Facts:
(truvurir, Δ, flofan); (truvurir, Δ, flukek); (truvurir, Δ, figrul); (truvurir, Δ, masum); (truvurir, Δ, renak); (trafe, Δ, tralem)
(trafe, Δ, deres); (trafe, Δ, sibik); (trafe, Δ, mekom); (zigrul, Δ, gugril); (zigrul, Δ, grubrin); (zigrul, Δ, dropler)
(mustobrom, Δ, kitun); (mustobrom, Δ, rivem); (mustobrom, Δ, trufus); (vogon, Δ, gutra); (vogon, Δ, skizol); (somobru, Δ, nirogran)
(somobru, Δ, taflo); (somobru, Δ, broros); (somobru, Δ, vofofa); (somobru, Δ, skizol); (nefi, Δ, brutan); (nefi, Δ, rubuklon)
(nefi, Δ, masum); (nefi, Δ, graflal); (bopigrel, Δ, pledrir); (bopigrel, Δ, bedror); (bopigrel, Δ, zoli); (bopigrel, Δ, gapur)
(feskebrur, Δ, skefakim); (feskebrur, Δ, sibik); (feskebrur, Δ, merar); (feskebrur, Δ, plefik); (feskebrur, Δ, kitun); (feskebrur, Δ, klotru)
(dromo, Δ, gutra); (dromo, Δ, skefofer); (vikiskal, Δ, foplenal); (vikiskal, Δ, broskomis); (vikiskal, Δ, trodrelin); (galu, Δ, skubra)
(galu, Δ, sibik); (galu, Δ, plumudri); (galu, Δ, rubrem); (galu, Δ, pige); (galu, Δ, klida); (galu, Δ, groflur)
(galu, Δ, zimu); (klibri, Δ, gruzum); (klibri, Δ, tebustil); (klibri, Δ, moplakel); (klibri, Δ, skefakim); (klibri, Δ, larel)
(klibri, Δ, grifitrim); (klibri, Δ, goflan); (fomem, Δ, studra); (fomem, Δ, taflo); (fomem, Δ, merar); (givus, Δ, figrul)
(givus, Δ, nuken); (givus, Δ, mekom); (givus, Δ, masum); (ratosker, Δ, gerum); (ratosker, Δ, larel); (ratosker, Δ, dropler)
(mobudre, Δ, mubrol); (mobudre, Δ, feko); (mobudre, Δ, broskomis); (mobudre, Δ, trebus); (mobudre, Δ, nofustul); (boflim, Δ, brutan)
(boflim, Δ, flukek); (boflim, Δ, lofor); (boflim, Δ, zubok); (fomefis, Δ, gutrus); (fomefis, Δ, tiplo); (fomefis, Δ, drezes)
(fomefis, Δ, feko); (desku, Δ, tebustil); (desku, Δ, brike); (desku, Δ, drezes); (desku, Δ, vofofa); (desku, Δ, trufus)
(sudram, Δ, tebustil); (sudram, Δ, gebesun); (sudram, Δ, kogos); (sudram, Δ, dododas); (sudram, Δ, lubril); (sudram, Δ, pebra)
(sudram, Δ, zuplus); (fubrostuk, Δ, sibik); (fubrostuk, Δ, tekitor); (fubrostuk, Δ, trebus); (fubrostuk, Δ, sezom); (fubrostuk, Δ, skefofer)
(fubrostuk, Δ, zuplus); (nagra, Δ, viro); (nagra, Δ, rubuklon); (kagidon, Δ, skubra); (kagidon, Δ, kliro); (tribrubak, Δ, skubra)
(tribrubak, Δ, troror); (tribrubak, Δ, trufus); (branik, Δ, brike); (branik, Δ, plizon); (branik, Δ, kliro); (branik, Δ, graflal)
(branik, Δ, gutra); (tribribok, Δ, bedror); (tribribok, Δ, skefakim); (tribribok, Δ, foplenal); (tribribok, Δ, vofofa); (tribribok, Δ, zimu)
(graplenal, Δ, troror); (graplenal, Δ, zubok); (graplenal, Δ, siklur); (fabida, Δ, stavo); (fabida, Δ, merar); (pivu, Δ, pleflu)
(zatrom, Δ, lovola); (zatrom, Δ, kogos); (zatrom, Δ, drisukla); (zatrom, Δ, kitun); (zatrom, Δ, pige); (vodrus, Δ, pebra)
(biflom, Δ, gutrus); (biflom, Δ, flukek); (biflom, Δ, taflo); (biflom, Δ, meklustun); (biflom, Δ, pebra); (sostek, Δ, pledrir)
(gutrus, φ, 634); (moplakel, φ, 943); (gutra, φ, 634); (viro, φ, 795); (gruzum, φ, 338); (pige, φ, 338)
(brutan, φ, 340); (truvurir, φ, 943); (bedror, φ, 340); (grubrin, φ, 340); (trafe, φ, 282); (vofofa, φ, 340)
(zigrul, φ, 943); (pledrir, φ, 100); (mustobrom, φ, 795); (vogon, φ, 340); (merar, φ, 340); (tiplo, φ, 338)
(feko, φ, 943); (klotru, φ, 340); (stelim, φ, 795); (flukek, φ, 338); (trodrelin, φ, 795); (plefik, φ, 340)
(kliro, φ, 338); (zoli, φ, 943); (siklur, φ, 634); (figrul, φ, 795); (kone, φ, 282); (gapur, φ, 340)
(lubril, φ, 338); (gerum, φ, 338); (trufus, φ, 340); (masum, φ, 340); (mimo, φ, 338); (troror, φ, 795)
(mubrol, φ, 634); (kogos, φ, 340); (gebesun, φ, 340); (skefakim, φ, 340); (dododas, φ, 340); (somobru, φ, 340)
(goflan, φ, 943); (skizol, φ, 340); (broskomis, φ, 340); (zimu, φ, 340); (plizon, φ, 338); (zubok, φ, 943)
(dovek, φ, 340); (nefi, φ, 338); (fedran, φ, 100); (bopigrel, φ, 340); (skefofer, φ, 340); (drezes, φ, 943)
(renak, φ, 100); (flofan, φ, 340); (tralem, φ, 338); (feskebrur, φ, 943); (meklustun, φ, 634); (dromo, φ, 282)
(foplenal, φ, 338); (studra, φ, 795); (vikiskal, φ, 340); (sezom, φ, 340); (grifitrim, φ, 340); (skubra, φ, 338)
(mekom, φ, 282); (galu, φ, 634); (pleflu, φ, 338); (klibri, φ, 338); (fomem, φ, 340); (givus, φ, 340)
(lofor, φ, 100); (dropler, φ, 340); (larel, φ, 795); (ratosker, φ, 943); (sibik, φ, 795); (mobudre, φ, 943)
(boflim, φ, 634); (fomefis, φ, 943); (rubrem, φ, 340); (gugril, φ, 634); (nirogran, φ, 340); (rivem, φ, 943)
(desku, φ, 338); (nuken, φ, 943); (tebustil, φ, 795); (taflo, φ, 634); (sudram, φ, 340); (fubrostuk, φ, 943)
(nagra, φ, 338); (kagidon, φ, 338); (drisukla, φ, 282); (plumudri, φ, 340); (grotrel, φ, 634); (tribrubak, φ, 795)
(branik, φ, 795); (zuplus, φ, 340); (lovola, φ, 943); (groflur, φ, 338); (tribribok, φ, 340); (velo, φ, 943)
(deres, φ, 340); (graplenal, φ, 943); (pebra, φ, 795); (klida, φ, 338); (broros, φ, 338); (kitun, φ, 340)
(trebus, φ, 340); (brike, φ, 340); (stavo, φ, 795); (fabida, φ, 340); (pivu, φ, 338); (zatrom, φ, 282)
(vodrus, φ, 100); (tekitor, φ, 340); (graflal, φ, 340); (nofustul, φ, 943); (biflom, φ, 282); (rubuklon, φ, 943)
(sostek, φ, 340)

Known rows:
[ -4   4  -5  -6  16   9   6  -7  -2   0   0   2  -3   6  -6  17   4  -1
  -4   3   0  -2   2   7  -4 -12   6   7  -2   8] -> grifitrim
[ -6  -6   2  -5 -24  24  15 -11   1  -1  18 -26  -8 -25  -1   7  11  10
  21  15  -9   6   1   8  -8   0   9 -13  -9 -12] -> tebustil
[ 20 -61  -5  16 -23   3   4 -12  36   2 -11  19  11   5 -15   6   2   2
 -13  44  22  14  25   1  30   1   2  26   6   1] -> dromo
[  5 -16  -6   2  15   2  11 -11  13  -1   5   4   4   3  -5  18  -3   6
  -3  18  16   9   9   3   0 -14   6  23   6  11] -> skefofer
[ -7  -4   0   0   2  14  19  -8  -7   0  14 -14  -9  -7   2   8  -2  -1
  -8  -4   4   9   2   4  -2   2  10  -5  -5  -1] -> moplakel
[ -9   5  -2   2  18  -3  13  -8  -3   0  10   0  -4  -9   9   5  -5  -3
 -12 -23   6   5  12  14   5 -10   5  -4  -4   5] -> tralem
[ 18 -15   6  -9 -24  20  16  -5  -5   2  24 -11  -8 -26  -7  11  14   1
  19  11   1  13   2  11  -3   0  11 -22  -8  -5] -> viro
[  8 -11   4   4   9   6   4   2   6   5   0  13   3   1 -11 -15   1 -32
 -18 -23   1   4  13  14  36   5  -2   4 -10  -1] -> nagra
[ -7   7  -6  -5  18  10   6 -10   3  -2   6  -9   3   5 -10  15   1   4
  -4   5   1   1   3   6  -3 -12   4   8  -1   6] -> dododas
[-16  12   1  -7 -10  31  15 -26   7  -6  37 -53  11 -26 -20   6   2  25
  19  14 -26  18   6   3   0  -2   4  -9 -12 -18] -> pebra
[ -6  -4  -1   2   3  16  17 -10  -4  -1  13 -17  -8  -9  -5   6  -1  -5
  -7  -8   3   9   3   4  -1   3  10   5  -5  -3] -> feko
[-26   3  -5 -14  21 -10   7  -8 -26   2  21  27   6   6  -3  18  -2   7
 -22  32   2  -8   2  -6   7  -6   7 -23 -20   8] -> merar
[ 11  -1  -6  -3  -6   6   4 -12  -3   1   3  -2   3  -5 -10  25   8  -1
  -4   3   3  -3   6  12  -4 -13   6 -10  -5   2] -> kone
[-25  19   8  -7   5   8  12 -12  -1  -4  27  15 -26   0  26   5   7  -6
  -3 -10 -14  16   5   9   9   0   5   1   5   2] -> fedran
[ -3 -11   0   0   5  16  20  -5 -12  -1   4  -4 -13  -4  -2   5  11 -17
 -11  -8   3   8   1   0  -5   1  11  -5  -6  -2] -> zoli
[ -7  -5  -3  -1 -11   0  10   0   7  -1 -12  -8  -7   2  21   5  -9  -1
 -14 -21   0   4  12  22   9  -5   7 -12   5   5] -> kliro
[-18  -2  -7  -9   5  11   7  -7  -6  -2 -18   4  -8  14  -5  13   6  -2
 -15  11 -11  -4   3   0  -4  -7   5  -9  -5   3] -> vofofa
[ -5  -4   0  -2  -2  13  19  -6  -7  -1  11 -15  -8  -5   0  10  -1  -4
 -12  -7   6  10   2   7   0   3  11  -5  -5   1] -> velo

Rows:
No name comes twice in this set of rows, the named rows included.
[  9  -5   5 -12 -42  23   8  -1  -1   3   9 -27 -12 -20   9   8   5   9
  22   9 -11   0  -3  27   0   8  11 -31  -7  -7]  troror
[ -3 -18   1  16  13  21  14 -11   7   2  12  -2  -6 -12 -18 -15   5 -19
  -2   6  13  -1   4   1  23  15   4  38 -13  -9]  mobudre
[-18   0  -4   3  17   4  13  -6  -7  -1  -5   7 -14  -3  11  -3   8 -16
 -11 -25  -1   2  11   5  -1 -12   5  -4  -4  -1]  foplenal
[ 12  -2   2   9 -14   3  -6  -1   7   5  17   7 -16 -23  11 -15   0  -3
  28  25   1 -22   4  31  28  11   1  26 -11  -3]  galu
[-14  -2  -2  -2  -6  18  17  -7  -5  -2   4 -18  -7  -3   2   4  -2  -1
 -12  -7  -4   7   2   8  -1   4  10  -7  -6  -3]  drezes
[ -3   6  -7   0  24   9   7 -13   6  -2  13  -8   3  -1  -9  18  -3   7
  -2   8   2   0   3   6  -3 -12   5  19  -1   7]  zuplus
[ 47 -12  12  -6   4  20   7   4   1   7  34  -2  17  -4 -40  -2   0 -31
 -17 -21  10  15   3  14  42  18   1   6 -19   0]  truvurir
[  3 -10   3  -2 -27  23   2   6   1   5  -4 -13  -5   6  -8 -10  -9 -16
 -17  -8  -6  -9  -1  25  33  26   6  -2 -15  -6]  graplenal
[-54  38   7   2  13  27   3 -28  20  -8  42 -19  -5   3 -10 -21  -2   2
 -10   1 -44  16  13  -2  37  17  -8  32  -9 -16]  vodrus
[ -3 -58  -5   5 -17   7   6  -4  29   0 -26  24   4  28 -13   0  -1   0
 -28  48   9  16  22 -10  32   2   0  15   5   3]  vogon
[-21  -2  -3  -4   5  -2  13  -8  -6  -2  -6  -1  -7   1   9   4   0  -4
 -21 -18  -7  10  14   4   3 -11   4 -19  -3   0]  broros
[-29  -5  -3  13  17   9   7 -10   1   1  -8   9 -11  -4  -2 -23   4 -23
 -11  -9  -7  -9  12   6  24   5  -2  18 -14  -9]  klibri
[-12   0  -1  -1  -4  13  16  -4  -8   0  12 -15 -10  -6   7   8  -7   2
  -8  -5   1   2   1  14  -1   5  12  -8  -8   0]  rivem
[ -7 -12   3   1 -43  21   0   1   1   6  12 -14 -15 -23   7 -16  -2   8
  24  32  -6 -24  -2  29  25  31   8  -7 -20 -14]  mustobrom
[-20 -21  -5   8  18  17  -1  -5  -5   5 -26  31 -14  15 -17 -16  22 -34
  -9  21  -3 -20   1  -8  16   4   0  21 -15  -6]  tribribok

The same objects again, as new rows of numbers:
Known rows:
[  6 -24   3  -2  -4 -13   7  -5   5   7  -3 -13   0   6   2  -3 -13 -22
   6  -2  -8  -4 -14  -8   2  33] -> velo
[ -8 -27 -11  23  19  -8  12 -22  26 -14   9  18 -20   0   6  13  -7 -17
 -10  -1  -8   3 -24  16  16  40] -> truvurir
[ -5 -13   3 -37  18  -6   7  10 -16 -12  20  -4   4   1  -4  24 -23  16
   1  10 -10 -12  15  -7  27  46] -> rubuklon
[ 18 -25   3  -7 -21 -24  -8  10 -15  10 -11 -19  21  19   4 -13 -23 -35
  20  13  -3   1 -17 -13  -5  21] -> zoli
[  5  12   1  -6 -16   2  15  -4  -5 -10  13  17   4  15 -22   9  -7  -9
  15  32  10 -23  -7 -16  -8  -8] -> tralem
[ -2  10  -4   8  -2   7  10   8 -14  14   9   6  15  25 -19  -7 -14 -10
  11  18  -5 -27  -3  -4  -1   2] -> skefofer
[  3 -18  -8  26   6 -14  -5  -9  28 -11  19  27  -6   3  -9   3   0 -24
  -9   1   3 -11 -32  17   6  12] -> branik
[ -7  -8   3 -27  16 -17  -1   8 -11 -15  22  -2   2   1   0  24 -21  16
  -3  15 -11 -16  10  -1  29  42] -> nuken
[  7   9   1   6   7   4  21  19  -9  16   8  -6  15  18 -14  -6 -15  -4
  15  28 -14 -24  -2  -2  -1  14] -> gutra
[ -4 -10  -2  -4 -15  -6   5  -7  -2  -1   6   7   4  -2  -7   0  -7 -29
  17   1  -7   1 -11 -18 -10  17] -> dovek
[ -5  10  -1   9   5  11  22  19 -10  24   7 -11  11  10 -22  -3  -7  -6
  13  16 -17 -30  -4   5   1  15] -> taflo
[ 14 -17  -6  11   1   4   0  10 -10  19   1 -19  26  20 -13 -24 -17 -20
  14  12 -21 -20 -11  13   9  16] -> nofustul
[-16  -7   9  21  10 -47 -43  -9 -17 -43  21   8 -10   3  -3   6  -1 -15
 -10 -14  29   0 -29  19  14 -11] -> galu
[ -4  24  14   1  -9 -18   6   9  -4  15  -2  -2   4  35 -27   2 -17 -10
   8  10   7 -30   4 -16  -9 -10] -> kitun
[-17  -7  23 -21  -7 -16 -24   5 -26  15  -1 -26   2   0 -24  -3   0   6
   3 -31   7 -15   8  -4  19  24] -> goflan
[ -6 -11   9  -1  13 -35 -32  -3  -5 -32  28  22  -2  -1 -19  11  -1  -1
 -15 -10  18 -13 -17  16  19   5] -> tribrubak
[-11 -12 -10  24  14  -4  19 -12  23 -13  19  22 -20 -10   2  14   2 -19
  -8   8  -3  -3 -32  17  11  25] -> boflim
[-11  -4  19  -2 -11 -16   4   4   0  33 -15 -22  -6  18 -20 -11   0 -16
   3 -18  -3 -20   2 -14  -2  21] -> moplakel

Rows:
No name comes twice in this set of rows, the named rows included.
[  9  -6  -2  17  -3  11   6  16 -19  17  11 -13  27   6 -10 -19  -9 -18
  19  16 -14 -16 -20   6  -1   7]  mubrol
[ -5   9 -12 -13  -1  31  36  -7   2   7  18  21   3   4 -26  14   0   1
  22  34 -10 -31  -4  -9  -6  18]  flukek
[-14 -17  14  16  11 -43 -45 -14 -14 -23  10  -2  -7   4 -11   3  -1  -8
 -18 -31  18  -4 -18  23  29   7]  feskebrur
[-15   4  12 -19 -36  14  10 -12  -3  26  -2  -4  -9 -14 -30  -5  16 -21
  19 -10  11 -10  -4 -30 -27  11]  gerum
[-10  17   3  10 -10  19  12  -5  -4  17   7   6   2  14 -38  -6  13  -9
  15   5   6 -34  -4  -4  -9 -10]  lubril
[-16   7  13  -1 -15  -5   3  -1  -9  28  -2  -4   1   9 -28  -7  -1 -20
  14 -17   1 -17   1 -19 -11   5]  grifitrim
[  5  -4   3 -34  18  -6   1  15  -6 -13  31   8   6 -12 -19  27 -13  18
   5  20  -9 -25   7  -1  17  33]  figrul
[ -6 -27 -11  45  15   1  -7 -13   7   6   5   2   5   4  -6 -19  -1 -27
  -5 -12 -18 -15 -31  30  13  25]  fomefis
[-14 -12 -17  20   8  -8  14 -24  24 -20  23  35 -16  -4   0  15  -5 -24
  -3   7  -1  -5 -24   1   7  22]  givus

